In the rows, 128 means zero.
Facts:
tidris skizom:brilak
buzem manos:kudrufli
laras manos:klabri
samem skizom:pudrek, punol
trugrol skizom:zado
mibris manos:noskimom
klistu manos:klete
zado manos:grerotres
skotrom skizom:skadan, brilak manos:skepe
lestom skizom:mumu
flopluflis skizom:bulo, dribis
noskimom manos:zalis
dropom skizom:bravaflu, klapus manos:kagir
bibom manos:bovutum
trigre manos:kudrufli
ratal manos:nebir
rabim skizom:geklazol
klunas skizom:tepi, piplo manos:nebir
grulu skizom:bratrun, noskimom
bovutum skizom:klebrol manos:klabri
skorel skizom:geso
muflo skizom:sibok
flemam skizom:puba manos:grisko
kelugum manos:gipus
fuba skizom:skadan, noskimom manos:gasugren
tifi skizom:moke
doror skizom:kaza, dribro
pluki manos:klabri
sutrus manos:trulifos
fufi manos:gadu
pozu skizom:trodrem, dribis manos:gasugren
garefin manos:gipus
rugrur skizom:rumu, zado
klapus manos:gadu
rosubir manos:klabri
klemar manos:paplum
saskel manos:sibo
drolos skizom:mestor
grerotres skizom:basker manos:gadu
trulifos manos:trakli
mebrin manos:klabri
zalis manos:zati
reklu manos:skepe
mestor manos:raskin
vosis manos:trodrem
tuvisu manos:klebrol
gasugren skizom:klabri, geso
bridim manos:klunas
trubritru skizom:skepe
tutre manos:trulifos
kludiden skizom:plosto
loma skizom:kudrufli manos:gadu
nizograr skizom:dribro
fuple manos:klunas
fozi skizom:gafam
skigri skizom:rumu
sibo manos:tidris
fleskedis skizom:dritri, litil
labral manos:trulifos
paplum skizom:zugil
dradruklo manos:gasugren
rapus skizom:sigar, geklazol, saskel
ditas skizom:kisim
dorudok skizom:flimul, rumu, trulifos
tuplos skizom:klete, trigre, bibom manos:nuflem
mestum manos:bovutum
todras skizom:zugil
mabrim skizom:skadan
fleplar manos:bratrun
brebor manos:skepe

Known rows:
skepe: [100 121 139 105 128 139 113 141 132 144 120 152 127  90 124 129 147 120
 105 111 110 111 165 122 125  94 128 123 122 140 130 117 135 102]
skotrom: [125  92 206 142 127 112 121 112 127 126 113 143 140 147 136 133 145 108
 126  97 151 128 177 136 153  98 124 114 130 142 127 116  96 108]
trigre: [135 135 119 108 131 132 131 121 145 121 133 140 105 151 121 129 148 128
 191 100 164 128 163 110 150 164 136 114 141 117 122 116 122 137]
mestor: [ 88 181 251 126 135 108 126 105 161 127 142 119  84 171 107 124 128 130
 116 113  63 144  81 117  99 193 104 163 139 174 138 139 114 145]
ratal: [145 124  94 126 132 115 125 110 107 125 118 124 116 153 137 133 119 117
 127 106 139 128 127 132 129 124 129 118 125 126 124 129 113 129]
fuple: [145 124  95 126 132 114 126 110 107 124 119 124 115 154 137 133 119 117
 126 105 139 128 126 132 129 123 129 117 125 125 124 130 113 129]
trodrem: [ 77  99 134 104 127 155 117 146 151 140 129 136 208  84 127 128 147 133
  85  93  84 106 113 131 103  76 133 118 128 133 118 124 141 133]
rumu: [152 141 118 105 123 128 125 136 136 115 106 134 132 109 138 120 118 111
 141 131  99 124 115 144 120 134 136 139 133 137 125 108 131 130]
fleplar: [153 106 102 119 125 126 133 125 103 114 121 127 132 145 128 128 132 129
 159 121 146 132 164 135 145 106 135 107 127 117 125 121 126 125]
garefin: [124 124 169 120 132 111 127 110 120 124 124 127 124 145 127 123 129 125
 117  97 122 132 135 131 122 122 125 122 137 139 123 127 117 128]
grerotres: [114 120 158 132 125 132 133 128 129 121 136 125 143 147 118 123 132 145
 157 131 114 137 143 135 139 137 121 128 129 135 136 125 137 123]
mabrim: [138 111 174 156 127 131 122 133 142 129 128 131 157 124 133 138 130 117
 125 136 140 130 126 129 143 124 125 134 128 127 131 131 117 124]
pavezom: [125 129 125 128 128 130 127 130 129 130 130 129 129 123 127 128 128 130
 126 130 127 127 127 127 127 127 128 129 127 127 128 129 131 126]
plogeril: [125 128 126 129 128 130 127 130 129 131 130 129 129 123 128 128 128 129
 126 130 127 127 128 127 127 128 128 129 127 127 129 129 131 126]
fleskedis: [109 122 129 139 127 128 129 126 128 136 135 130 133 126 131 124 125 137
 124 132 137 128 133 128 131 130 127 129 124 125 131 130 133 121]
bulo: [118 128 101 115 125 139 129 133 141 131 138 119 145 137 131 134 142 133
 117 129 104 124 102 134 107 112 128 123 125 131 125 124 118 151]
mibris: [153 143  36 136 132 117 122 112 107 135 121 124  79 160 146 143 113 109
 123 130 151 124 115 131 128 137 127 124 112 123 131 131 104 128]

Rows:
No name comes twice in this set of rows, the named rows included.
[ 89 130 129 117 124 151 130 150 155 132 124 141 129  97 114 133 142 127
 151 142 123 114 152 108 135 136 138 131 119 123 129 127 144 128]	kudrufli
[150 115 184 122 132 131 107 145 112 149 150 136 183  54 133 107 132 149
  31 117  97 131 109 144  96  61 115 137 150 136 126 128 154 100]	nuflem
[129 110 168 158 127 131 123 131 141 131 130 132 155 126 134 135 129 121
 125 136 144 130 127 130 143 125 124 133 127 126 131 131 119 121]	grulu
[178 140  74 147 132 133 108 137 128 135 117 133 104 128 142 161 120  88
 114 143 139 119 103 123 132 127 125 137 112 122 134 136 101 126]	noskimom
[139 145  28 140 131 131 116 128 118 146 125 131  94 131 146 145 114 111
 109 142 141 117 107 127 124 134 126 132 108 121 135 133 117 120]	zalis
[ 51 181 235 141 132 134 117 132 184 151 152 131 117 118 111 124 129 139
  90 138  53 130  69 114  97 189 101 178 130 171 147 140 139 128]	raskin
[142 136 118 113 124 128 127 133 136 120 111 133 135 113 139 119 118 116
 138 132 107 125 119 143 124 134 134 137 131 136 126 111 132 128]	flimul
[221 131  86 140 130 124 151 136  81  87 117  93 138 159 112 124 124 158
 156 163 135 150  93 145 148 111 115 118 155 128 130 134 143 146]	saskel
[201 108 137 167 122 153 127 163 121 118 157 113 200 106 127 129 120 153
 139 189 127 150  98 147 140 113 119 140 136 106 140 137 152 127]	tidris
[126 147  20 143 130 144 111 142 130 157 129 137 107 103 145 146 114 114
  97 154 133 110 100 123 121 130 125 140 103 120 138 134 129 113]	zati

Now the same things, written a new way:
Known rows:
piplo: [127 122 124 134 131 147 124 120 156 140 143 112 139 129 119 126 130 128
 127 126 132 127 132 136 113 138 113 124 140 126 138 108 110 107 147]
klunas: [ 59 175  92 182  47 179 109  87 159 212 154 150 119 113 122 214 126 179
  79 197 118 175 132 117 129  64 114 129 203 140 137  74  60 134 118]
tidris: [116 157 154 162 143 171 110 138 132 137 141 158 168 124 108 113 137 153
 120  99 131 133 134 135 125 104 110 134 135 133  64 112 126 109 142]
nizograr: [137 135 131 148 131 169 143 107 139 160 114  95 145 124 114 139  99 137
 118 109  89 144 122 157 150 145 123 130 161 118 114 133  91  95 159]
zati: [112 127 129 118 152 175 114 170 145 140 174 133 177 152 116  37 116  89
 130 135 111 134 146 169 131  70  66 101 194 203 144 155  98  52 186]
pavezom: [122 127 127 145 126 153 122 114 149 138 139 116 145 127 120 129 137 134
 124 120 130 136 130 143 117 135 119 119 147 128 130 116 117 102 151]
saskel: [134  96 103 112 120 128 126  94 145 103 157  95 102 145 125 121 179 143
 133 140 124 104 101 176 108 101 131 124 148 109 123 131 119  97 155]
flimul: [100  91 148 132 111 112 101 121 160 121 138 111 152 138 122 126 132 127
 112 120 141 134 125 128  97 165 115 143 178 153 109 119 101 124 154]
kludiden: [119 131 127 153 123 164 123 108 143 139 135 118 153 120 122 136 140 139
 122 114 124 145 129 148 122 136 121 115 152 133 126 121 121  96 158]
reklu: [162 123 111 172 156 140  89  33 144  93  98 118 119 172  91 202 146 129
 168 130  96  84 150 186  89 194 123  65 116 116 110  93 126 176 214]
gipus: [107 138 136 145 123 151 108 124 134 160 172 140 176 113 112 102 119 125
 119 116 124 135 146 127 124 130 108 127 123 121  91 119 115  97 154]
rosubir: [150 128 149 172 101  84 187 105 212 156  67  77 111 112 185 176 155  60
 200 108 170 173 133 196 115 120 147 116 148 176 109  96 142  60 105]
pozu: [150 101 142 128  82 215 157 137  70  96  86 117  82  58  88 164 226 147
 118 119 180 148 100  89 116 206 167 186 153  94 153 143 144  36 155]
klemar: [135 119 124 138 131 161 126 110 150 120 122 104 128 135 118 143 152 138
 132 124 129 134 123 152 111 141 119 117 162 136 151 118 117 103 159]
dropom: [130 125 123 152 128 177 127 101 142 124 117 105 139 126 120 153 157 144
 129 115 119 151 121 162 118 141 123 110 168 141 147 125 124  96 168]
kelugum: [137 115 123 135 134 165 125 111 147 115 119 102 125 136 116 142 155 139
 137 125 127 132 121 153 109 142 117 118 164 140 154 120 117 102 164]
muflo: [119 132 126 153 124 165 121 108 142 139 135 117 153 121 123 135 141 139
 122 115 124 146 131 147 123 134 121 114 151 132 126 121 122  97 159]

Rows:
No name comes twice in this set of rows, the named rows included.
[122 128 129 141 129 157 119 117 141 137 144 121 148 123 114 123 137 132
 128 120 125 133 133 140 116 138 113 123 143 130 122 118 117 100 156]	sibo
[130 146 123 177 146 115  70  51 134 145 164 160 174 151  85 152  97 109
 154 125  96  77 180 152 102 181 108  79  59  92  43  86 117 176 196]	skepe
[131 122 123 146 129 171 126 105 144 122 118 106 135 128 121 149 155 143
 130 119 124 143 121 159 116 140 123 111 166 138 148 122 122  98 165]	flemam
[106 124 138 137 110 193 147 135  70 167 193 131 199  10  87 134 202 168
 125  77 165 179  94  76  76 176 124 201  79 105 109 121 130  55 125]	gasugren
[100  82 150 122 109  99  98 125 166 119 141 108 150 144 121 121 125 122
 111 123 144 125 125 122  91 170 111 150 178 154 109 115  94 132 151]	rumu
[106 131 130 126 125 152  66 129 167 148 156 136 158 111 147  90 125 131
 153 137 120 146 182 113 132 132 114 133 124 105 128  94 146 110 147]	klete
[136 137 132 153 129 174 143 104 135 162 112  95 149 123 112 142 101 139
 116 106  86 149 121 159 154 144 125 129 166 120 110 137  91  90 162]	doror
[143 125 131 130 137 151 146 118 150 161 122  91 132 134 111 130  88 126
 122 119  97 125 125 145 140 146 116 140 152 114 121 121  80 103 146]	kaza
[ 92  97 151 149 101 127  96 110 148 121 129 114 168 128 124 136 143 136
 105 109 131 151 121 140 107 166 121 135 191 161  99 131 112 114 167]	skigri
[131 127 133 144 100 147 134 136 137 121 130 146 103 144 102 120 131  92
  99 151 178  99 150 114 123 153 130 106 140 117 136 121 117  85 155]	dribis
[115 114 109 136 108 138 120  88 136 121 163 109 133 131 130 121 173 150
 118 125 117 129 105 176 126  92 137 116 146 108  97 137 129  86 157]	rabim

The same things again, as new rows of numbers:
Known rows:
dradruklo: [125  86 115 151 118 151 153 183 134 170  90 137 123 154 144 111  98 141
  88 124 169 149 105  96 115 162 127 187 167 151  96 141 165 167 159  85
 119 140 154 120 177 119 176  93  77  98 137  91  86 146 119]
fuple: [131 127  30 128 163 204 159  86  85 129 108 184 119 107 169 162 117 141
 160 106 150 123 166 133  73 147  98 148  87 186 121 151  97  89  61 165
 142 150 155 156  97 121  90 115  94 144 110  92 134 112 134]
skigri: [109 127 124 147 158 154 150 128 107 141 133 114 130 130 130 150 113 143
 122 126 126 119 114 151 137 155 141 132 141 133 131 147 132 133 131 149
 147 146 149 153 102 143 160 122 118 114 137 131 130 111 122]
plosto: [107 121 129 127 134 162 144 126 138 128 135 124 132 124 127 112 124 125
 118 143 142 117 112 144 151 120 127 140 135 146 135 139 124 127 126 161
 132 149 137 129 107 128 134 105 128 110 125 126 130 122 137]
kisim: [109 123 130 115 136 139 147 120 124 124 138 135 125 123 140 127 118 139
 120 131 131 114 114 149 135 134 132 134 143 140 122 129 128 136 124 155
 138 135 135 124 118 122 121 119 124 128 135 130 119 122 124]
ditas: [118 122 130 137 147 147 150 127 111 143 144 136 121 129 131 144 109 147
 121 128 130 113 122 153 132 153 137 120 156 149 117 136 125 134 124 148
 135 129 135 138 112 130 150 127 132 125 139 134 132 109 122]
lestom: [121 120  93 135 151 136 115 119 124 152 134 144 135 132 138 158 102  99
 129 144 132 109 107 142 153 145 137 121 158 140  79 156 113 129 138 154
 103 131 105 131 116 127 159 137 161 129 145 126 146 111 148]
paplum: [118 127 144 133 148 178 149 147 124 143 152 109 119 118 119 138 110 149
 106 152 130 116 124 149 155 123 141 118 167 152 136 151 122 115 132 167
 142 134 124 137  86 122 174 124 145 123 139 131 142 100 136]
trakli: [102  94 171 126 152 102 156 149 140 102 137 102 133 185 151 126 125 116
 144 161 124 155 119 200 138  84 138  49 161 117 101 209 165 124  30 154
 137 145 122 170  58 162 171 135  81 146 118 150 125  82 118]
klete: [103 118 132 111 133 156 140 141 140 124 148 111 122 119 132 127 119 142
 110 151 122 126 101 155 153 112 136 143 138 127 142 141 130 119 135 169
 139 147 123 131  94 117 131 121 128 129 137 128 131 120 136]
mebrin: [100  97 106 120 133 151 144 139  99  77 145 151 230 130  96 179 144 109
 155 132 135 109 108 126 142 168 105 181 128 246 142 103 114 200 115 138
 168 160 153 111 128 166 151 128 141 120 118 204 118 110  82]
klabri: [ 89  78 127  74 118 168 131 196 127  59 192 115 214 107  85 195 143 151
 128 171  95 134  86 157 160 106 119 185 140 229 184 113 112 161 128 177
 177 163 103 104  70 127 157 153 156 163 142 213 137  97  91]
buzem: [114 126 124 145 140 146 151 111 117 139 125 137 128 133 137 121 114 126
 124 124 141 112 118 141 135 160 132 137 136 141 119 131 130 144 127 140
 134 141 155 140 134 138 133 109 124 103 125 127 122 124 127]
flimul: [ 99 127 124 126 148 148 149 122 119 123 128 112 133 124 140 134 122 136
 120 131 128 121 106 147 142 136 136 147 128 124 135 141 136 134 132 156
 150 151 149 139 108 135 130 114 109 118 132 127 115 125 125]
grulu: [114 120 125 143 149 149 148 129 110 143 141 128 123 131 129 147 110 143
 125 128 129 116 115 155 135 154 138 129 146 141 126 142 128 133 127 146
 139 138 141 148 108 135 154 126 127 117 142 133 135 113 123]
loma: [122 136 123 157 153 119 111  65 122 164 114 141 150 116  71 181 149 145
 156  55 182  73  98 178 163 107 117  98  89 152 127 131 101 162 147 118
 121 158 121 123  49 168 177  66 111  75 149  85 163 168 122]
skepe: [142 143 135 122  74 121 106 124 153 102 171 102 106  97 121 143  79 167
 118 142  73 149 152 214 181 167 187 146 122  83 153 143 122 154 148 166
 171 147 106 167  86 108  55 146 196 122  90 158 134 123 187]

Rows:
No name comes twice in this set of rows, the named rows included.
[122 121  28 122 175 210 155 115  90 139 131 172 109 106 155 174 107 161
 158 121 135 126 159 149  77 133 106 144 105 182 134 164  93  68  66 185
 140 148 131 155  63 110 107 134 103 162 136  94 149  95 136]	klunas
[106 119 136 120 140 156 142 151 130 133 157 107 113 118 130 142 109 156
 105 149 111 127 104 161 148 123 146 133 154 124 140 145 129 115 140 168
 140 139 119 138  90 114 147 132 135 136 147 133 136 108 133]	gipus
[102 111 139 111 125 143 150 144 136 125 159 128 112 123 127 120 115 164
 114 140 119 123 104 167 135 122 136 139 146 136 145 126 130 122 126 166
 136 138 122 123 100 110 118 125 124 135 146 134 130 117 122]	trodrem
[116 120 128 149 144 169 148 133 125 146 140 124 128 131 117 128 114 133
 120 140 140 114 120 147 148 137 132 126 149 154 131 145 121 125 125 155
 131 143 136 143 101 137 164 112 138 107 131 129 145 109 136]	kludiden
[112 126 114 154 151 141 147 114 108 145 125 135 132 136 134 140 111 129
 129 117 134 113 114 147 131 169 135 132 138 137 113 138 130 144 130 139
 133 143 152 148 124 146 147 117 122 107 131 131 128 116 124]	dropom
[118 132 142 136 155 114 123  79 119 164 136 144 132 113  68 178 143 171
 158  63 180  62 103 187 157  99 122  94 115 162 139 128 104 153 143 135
 129 136 109 106  40 146 171  81 111  94 175  90 158 164 108]	grerotres
[126 144 142 130 150 111 121  54 114 149 112 145 143 106  88 181 152 154
 151  54 183  66 108 171 158 103 118  95  99 156 122 119 106 170 143 119
 139 140 124 105  63 153 156  71 106  91 149  88 140 176 112]	fufi
[ 98  92 104 110 150 160 134 161  93  84 160 126 222 124  96 215 136 116
 152 152 117 114  99 137 155 160 120 182 139 230 154 128 116 182 128 153
 176 157 133 125  98 157 182 151 151 136 143 207 130 101  87]	bovutum
[142 107 133 141 112 146 134 129 115 129 146 132 119 122 144 176 110 151
 106 117 106 149 108 169 126 152 139 117 122 132 120 129 125 144 123 116
 135 145 132 175 118 132 151 124 143 124 111 142 149 116 136]	trubritru
[117 136 159  95 151 124 108 102 128 143 152 108 125  86  80 209 147 194
 126  87 145  83  91 198 176  54 136  89 121 136 149 136 104 135 160 154
 148 138  78 101   5 121 176  99 120 133 178  93 156 158 121]	gadu
[ 85 138 157 152 181 167 182  49  83 145 148 147 115 128 170 109 155  87
 102 117 127  71  50 120 120 160 104  94 119 126 120  71 109 102 134 159
 100 134 193 154 179 157 156 102 141  96 142 149 162 108  97]	mibris
[127  78 121 160 113 147 161 191 130 180 104 152 113 162 130 104  90 161
  93 116 170 146 109 108 101 175 125 179 178 166 100 131 162 166 150  82
 112 132 152 121 177 118 178  97  81  97 146  98  96 138 108]	pozu
[ 91  99 169 121 159 100 157 146 139  91 128  88 139 182 160 124 132 111
 145 161 122 158 112 197 141  79 139  62 148 101 109 213 174 127  34 158
 148 155 133 171  56 167 160 130  64 144 115 147 112  89 116]	trulifos
[102 119 125 109 147 150 136 135 127 126 141 104 121 118 144 148 116 132
 118 151 121 122  98 152 155 123 143 149 137 114 138 154 134 121 140 167
 147 143 126 140  96 118 138 132 125 132 149 129 125 126 134]	klebrol

